Read these off the table that follows. Counting starts at 0.
1) What is the bottom-left entry?
2) What is the entry at row 0, column 2?
3) What is the entry at row 0, column 1?
4) What is the bottom-right entry?
5) What is the entry in row 0 and column 0?
6) What is the entry in row 2 and column 0?
691,287,348,499
691,248,325,518
819,210,302,538
819,210,302,538
755,210,302,538
819,171,279,557
563,363,370,461
563,363,370,461
819,210,279,538
883,133,257,576
819,210,279,538
883,133,257,576
1) 883
2) 348
3) 287
4) 576
5) 691
6) 819

[[-22, -31, -42, 8], [-55, -52, -36, -1], [-31, -4, 16, -21], [-20, -41, -45, -23], [-51, -41, -23, -3], [-29, -25, -30, 24]]
Which number is the first entry in reading order? -22
The 3rd entry in reading order: -42
The 3rd largest entry -> 8
Which number is the 2nd entry in reading order? -31
Which number is the maximum? 24
Which number is the second smallest entry? -52
Which number is the entry just right of 16? -21
Which number is the smallest entry? -55
Which number is the entry just right of -45? -23
The entry just left of -4: -31

B = [[516, 668, 283, 390, 692, 381, 279, 672, 510, 254], [233, 472, 711, 628, 331, 217, 423, 699, 670, 377], [277, 668, 530, 220, 541, 663, 274, 380, 705, 408], [640, 591, 440, 307, 300, 426, 579, 647, 565, 411], [569, 457, 352, 275, 228, 237, 289, 384, 490, 590], [620, 592, 295, 350, 638, 567, 278, 373, 653, 542], [256, 295, 702, 693, 203, 243, 737, 655, 162, 307], [580, 778, 466, 160, 345, 739, 684, 289, 165, 589], [699, 572, 366, 215, 202, 340, 544, 708, 728, 600]]
Read off the entry just left of 366.
A: 572
The entry just right of 228 -> 237
The entry just right of 275: 228
The entry just left of 579 is 426
The entry just left of 590 is 490
The 3rd largest entry -> 737
The entry just left of the smallest entry: 466
The entry just left of 345 -> 160
The entry just right of the smallest entry: 345
The third smallest entry is 165
The fourth entry in reading order -> 390
The entry just left of 274 is 663
Read off the entry just left of 472.
A: 233
Read off the 3rd entry in reading order.
A: 283
The largest entry is 778
The entry just left of 653 -> 373

X =
 0.186   0.103   0.015  -0.112   0.002   0.146   0.140
 0.129   0.075   0.015  -0.072   0.003   0.109   0.100
 0.020   0.024   0.019   0.018   0.025   0.022   0.016
-0.005   0.021   0.019   0.048   0.024  -0.033  -0.012
-0.169  -0.075   0.031   0.179   0.054  -0.128  -0.128
-0.017   0.000   0.022   0.052   0.026  -0.009  -0.006
-0.090  -0.027   0.022   0.101   0.043  -0.052  -0.061
 0.186   0.119   0.009  -0.122   0.000   0.134   0.134
 0.192   0.113   0.001  -0.106  -0.013   0.063   0.159
 0.172   0.123   0.003  -0.126  -0.006   0.117   0.127
The second entry on the main diagonal: 0.075
The 4th entry in reading order is -0.112
Find the 3rd entry from the end, reading row by row.
A: -0.006
The entry in the top-right corner is 0.140
The third entry on the main diagonal -> 0.019
Find the third entry on the diagonal from the top-right corner.
A: 0.025
The 5th entry from the end, reading row by row is 0.003
Find the bottom entry of the column that holds the smallest entry.
A: 0.172
Find the smallest entry.
A: -0.169
Find the last entry of the smallest entry's row.
A: -0.128
Find the entry just right of -0.106.
A: -0.013
The top-left entry: 0.186
Find the third entry in reading order.
A: 0.015
Find the entry directly below the smallest entry.
A: -0.017
The entry in the bottom-right corner -> 0.127
Find the entry directly below 0.054.
A: 0.026
The fifth entry, reading row by row: 0.002
The largest entry: 0.192
Find the entry directly above 0.009.
A: 0.022
The 2nd entry, reading row by row is 0.103
The fourth entry from the end, reading row by row: -0.126
The entry directly below 0.031 -> 0.022
Find the entry directly below 0.009.
A: 0.001
Find the second entry on the diagonal from the top-right corner.
A: 0.109
The entry directly below 0.052: 0.101
Find the entry just left of 0.048.
A: 0.019

A =
[[381 457 583 484 364 258 569]
 [428 465 707 565 341 251 660]
 [349 415 642 450 313 209 641]
 [363 453 671 492 343 256 727]
 [467 457 600 533 320 289 883]]
The entry directly above 642?
A: 707
The fourth-last entry, reading row by row is 533
The entry just right of 381?
A: 457
The entry directly above 727?
A: 641
The top-left entry is 381
The first entry in the row that holds the smallest entry: 349
The top entry of the column that holds the smallest entry?
A: 258
The entry in the bottom-left corner: 467
The entry just left of 465?
A: 428
The entry just right of 256 -> 727
The second-last entry, reading row by row?
A: 289
The entry directly above 256?
A: 209
The entry in the top-right corner: 569
